Below is a small trained network, with its code and all its weights. Each question gives an input and a class and asks what happens when units are switched off, that is, made to give their printed mean instead of their output.

import numpy as np


def w(rows, s, z=0):
    codes = np.array(rows[::2]) - 128.0
    scale = np.full(codes.shape[1], s)
    scale[-1] = z or s
    return codes * scale


def f(y):
    return y / 2 * (1 + np.tanh(0.7978845608 * (y + 0.044715 * y**3)))


def log_softmax(a):
    a = a - a.max(-1, keepdims=True)
    return a - np.log(np.exp(a).sum(-1, keepdims=True))


def net(x, mask):
    res = np.array(x, float).reshape(1, 7) / 4 @ E
    y = f(res @ A[0][:, :-1].T + A[0][:, -1])
    res = res + np.where(mask, y, B[0][:, -1]) @ B[0][:, :-1]
    return log_softmax(res[-1] @ U[:, :-1].T + U[:, -1])


A, B = {}, {}
E = w([
[101,68,81,145,185,143,157,142,159,140,64],'x0',
[207,2,172,107,170,128,78,147,115,167,205],'x1',
[185,28,189,86,186,148,92,216,234,191,168],'x2',
[118,136,215,23,124,136,141,37,214,24,136],'x3',
[156,143,176,161,69,20,156,129,70,148,197],'x4',
[94,117,135,87,99,198,117,107,156,76,110],'x5',
[55,57,9,196,253,133,119,199,156,128,27],'x6',
],0.0094)
A[0] = w([
[151,88,170,4,143,148,124,124,165,127,187,160],'N0',
[130,177,101,108,130,115,103,90,130,122,105,78],'N1',
[107,161,149,103,101,138,145,93,117,73,69,167],'N2',
[157,153,163,109,25,79,145,122,81,131,192,177],'N3',
[96,117,147,118,94,120,146,106,123,164,193,125],'N4',
[108,100,100,142,130,117,96,109,95,133,173,37],'N5',
[114,156,109,82,79,124,151,111,143,93,115,253],'N6',
[145,157,111,104,82,122,87,133,123,144,163,115],'N7',
],0.012,0.0036)
B[0] = w([
[112,70,177,53,154,206,68,114,170,117,167,248],'N0',
[94,135,98,108,145,89,170,134,152,115,120,159],'N1',
[70,182,127,68,110,159,162,141,127,106,55,199],'N2',
[185,134,197,254,13,14,136,38,121,182,202,251],'N3',
[134,188,140,94,109,139,92,65,161,195,164,170],'N4',
[98,78,144,187,101,108,134,123,119,120,82,145],'N5',
[79,157,154,121,43,129,90,121,127,50,108,193],'N6',
[147,99,152,113,97,104,133,158,133,108,150,165],'N7',
],0.01,0.018)
U = w([
[186,143,179,186,1,86,132,75,138,185,188,26],'0',
[136,79,59,228,244,124,147,200,105,229,56,251],'1',
[100,218,126,98,66,163,172,101,141,55,59,133],'2',
[169,73,184,46,158,211,80,103,162,119,176,74],'3',
],0.009,0.0023)

Each question gives the input, the list of numbers given to net, and the class t.
The units are the neurons (one row each of A and B). Each row of codes is followed by its name. A weight is (code - 128) times the scale printed after its matrix; where a second scale follows, it is the last column's (A, B and U).
mask holds one flag per neuron, in row order. A switched-off neuron (its flag False) gives its mean, the last column of its row in B, instead of its output. The means were averaged over made-up inputs and are rounded, as every weight is.
A unit's drop is (log p(t) with every unit on - log p(t) with that unit switched off) / (log p(t) with every unit on - log p(t) with every unit switched off).
The circuit of an input: a set's keep is (log p(t) with only the set's units on - log p(t) with every unit switched off) / (log p(t) with every unit on - log p(t) with every unit switched off). Starting from all 8 units, units are removed one at a time, each time the one whose removal leaves the highest keep (on an exact tie, the one counted first), for as long as the keep stays at least 0.8.
units of the circuit, in order: the units of the circuit, biggest drop first
k most important neurons: the k neurons with the biggest drops, biggest first
drop when u is switched off: that unit's drop, to one decimal
input [-5,8,0,7,-4,-3,-6], class 3: units of the circuit, in order : N0
input [8,-4,7,3,1,1,5], class 1: units of the circuit, in order : N0, N6
input [2,-3,-1,-6,-1,-4,-2], class 1: units of the circuit, in order : N3, N6
input [-3,-1,-7,-1,-4,-4,-2], class 2: 3 most important neurons : N2, N1, N6
input [0,-4,2,7,0,7,-6], class 2: 2 most important neurons : N2, N6
input [-6,-2,-1,8,-8,-1,-5], class 2: 2 most important neurons : N2, N6
input [6,-5,5,-3,2,-4,-3], class 1: 3 most important neurons : N3, N0, N6
input [-5,1,-7,8,-3,4,-4], class 2: 3 most important neurons : N2, N6, N1
input [-8,2,8,4,8,2,5], class 3: drop when N0 is switched off : 1.4
input [-8,-7,8,2,1,5,0], class 3: drop when N0 is switched off : 0.6
input [5,4,-5,8,2,8,-3], class 2: drop when N6 is switched off : 0.7
